Below are the code and all the weights of a small trained network. Each question names an input and a class and asks about switching units off, where a switched-off unit gives its printed mean instead of its output.

import numpy as np


def w(rows, s, z=0):
    codes = np.array(rows[::2]) - 128.0
    scale = np.full(codes.shape[1], s)
    scale[-1] = z or s
    return codes * scale


def norm(h):
    return h / np.sqrt((h * h).mean(-1, keepdims=True) + 1e-5)


def f(y):
    return np.maximum(y, 0)


def log_softmax(a):
    a = a - a.max(-1, keepdims=True)
    return a - np.log(np.exp(a).sum(-1, keepdims=True))


def net(x, mask):
    res = np.array(x, float).reshape(1, 7) / 4 @ E
    u = 0
    for l in range(2):
        y = f(norm(res) @ A[l][:, :-1].T + A[l][:, -1])
        res = res + np.where(mask[u : u + 13], y, B[l][:, -1]) @ B[l][:, :-1]
        u += 13
    return log_softmax(norm(res)[-1] @ U[:, :-1].T + U[:, -1])


A, B = {}, {}
E = w([
[129,128,128],'x0',
[254,183,57],'x1',
[138,192,191],'x2',
[60,200,54],'x3',
[129,128,127],'x4',
[129,128,128],'x5',
[126,130,128],'x6',
],0.0089)
A[0] = w([
[156,144,107,6],'L0N1',
[116,23,39,130],'L0N2',
[153,83,155,18],'L0N3',
[173,34,182,3],'L0N4',
[137,162,112,43],'L0N5',
[221,106,141,225],'L0N6',
[57,179,91,30],'L0N7',
[210,104,137,67],'L0N8',
[113,195,63,54],'L0N9',
[167,5,8,44],'L0N10',
[142,202,217,44],'L0N11',
[151,181,166,66],'L0N12',
[136,188,155,93],'L0N13',
],0.016,0.0045)
B[0] = w([
[142,122,119,139],'L0N1',
[106,249,250,234],'L0N2',
[188,77,180,154],'L0N3',
[166,23,181,209],'L0N4',
[133,109,130,146],'L0N5',
[181,70,123,253],'L0N6',
[120,91,81,190],'L0N7',
[83,90,107,191],'L0N8',
[125,99,69,197],'L0N9',
[150,193,165,232],'L0N10',
[152,210,203,209],'L0N11',
[118,173,178,174],'L0N12',
[113,180,204,178],'L0N13',
],0.012,0.0071)
A[1] = w([
[73,209,68,170],'L1N1',
[128,127,207,185],'L1N2',
[136,103,144,186],'L1N3',
[54,162,71,114],'L1N4',
[103,137,76,83],'L1N5',
[188,141,101,105],'L1N6',
[163,144,104,2],'L1N7',
[140,95,109,149],'L1N8',
[189,110,77,125],'L1N9',
[82,93,128,119],'L1N10',
[155,153,72,157],'L1N11',
[93,176,101,137],'L1N12',
[6,62,176,106],'L1N13',
],0.018,0.0063)
B[1] = w([
[160,59,196,201],'L1N1',
[80,140,97,253],'L1N2',
[61,135,91,170],'L1N3',
[111,94,189,170],'L1N4',
[127,82,181,142],'L1N5',
[92,140,50,156],'L1N6',
[142,136,109,132],'L1N7',
[101,128,153,141],'L1N8',
[60,157,98,155],'L1N9',
[122,145,111,147],'L1N10',
[137,115,106,157],'L1N11',
[118,104,167,169],'L1N12',
[199,171,2,200],'L1N13',
],0.015,0.012)
U = w([
[141,30,172,85],'0',
[129,254,194,65],'1',
[144,174,43,252],'2',
],0.022,0.0022)

Each question gives the input, the list of numbers given to net, and the class t.
The units are the neurons (one row each of A and B). Each row of codes is followed by its name. A weight is (code - 128) times the scale printed after its matrix; where a second scale follows, it is the last column's (A, B and U).
mask holds one flag per neuron, layer by layer. A switched-off neuron (its flag False) gives its mean, the last column of its row in B, instead of its output. The means were averaged over made-up inputs and are rounded, as every weight is.
A unit's drop is (log p(t) with every unit on - log p(t) with that unit switched off) / (log p(t) with every unit on - log p(t) with every unit switched off).
The circuit of an input: a set's keep is (log p(t) with only the set's units on - log p(t) with every unit switched off) / (log p(t) with every unit on - log p(t) with every unit switched off). Starting from the 12 units with the biggest drops (on a tie, the unit counted first), units are removed one at a time, each time the one whose removal leaves the highest keep (on an exact tie, the one counted first), for as long as the keep stays at least 0.8.
circuit, biggest first: the units of the circuit, biggest drop first
k most important neurons: the k neurons with the biggest drops, biggest first
k most important neurons of layer l: the k neurons of layer l with the biggest drops, biggest first
drop of u: that unit's drop, to one decimal
input [6,-6,-3,6,-4,-5,-4], class 0: circuit, biggest first -> (L1N1; L0N4; L0N7)
input [3,5,2,-3,-1,4,4], class 2: most important neuron -> (L1N1)
input [-7,4,-5,-4,-5,-4,7], class 1: 2 most important neurons -> (L0N2; L0N10)
input [-3,5,-8,6,-2,7,0], class 1: 3 most important neurons -> (L0N2; L0N10; L0N8)
input [2,6,8,-8,-5,6,8], class 0: 2 most important neurons -> (L0N6; L0N2)
input [-3,-5,-4,0,3,6,3], class 2: 2 most important neurons -> (L1N13; L0N11)
input [-5,-6,-8,4,-7,-3,8], class 1: 2 most important neurons of layer 0 -> (L0N2; L0N4)
input [8,-4,-6,6,4,3,5], class 0: 4 most important neurons -> (L1N1; L0N7; L0N11; L0N13)
input [1,6,-7,-6,5,1,-8], class 1: 3 most important neurons -> (L0N10; L0N2; L1N1)
input [8,5,-6,-4,0,-4,-8], class 1: 3 most important neurons -> (L0N2; L0N10; L1N13)
input [-4,5,-1,-4,4,-7,7], class 2: 2 most important neurons of layer 1 -> (L1N1; L1N9)
input [-5,2,4,-5,4,-6,7], class 0: 2 most important neurons -> (L0N6; L0N2)
input [6,6,5,2,-8,-2,3], class 2: 2 most important neurons of layer 0 -> (L0N2; L0N6)
input [0,-8,-8,-2,2,3,-2], class 1: circuit, biggest first -> (L0N2)
input [1,-8,5,-5,8,-2,-3], class 2: 2 most important neurons -> (L1N13; L0N2)
input [-1,6,3,7,-1,-6,7], class 0: drop of L1N1 -> 0.2
input [8,5,-8,3,1,3,-4], class 1: drop of L0N2 -> 0.7
input [-4,6,4,0,-3,-7,3], class 2: drop of L0N2 -> 0.8
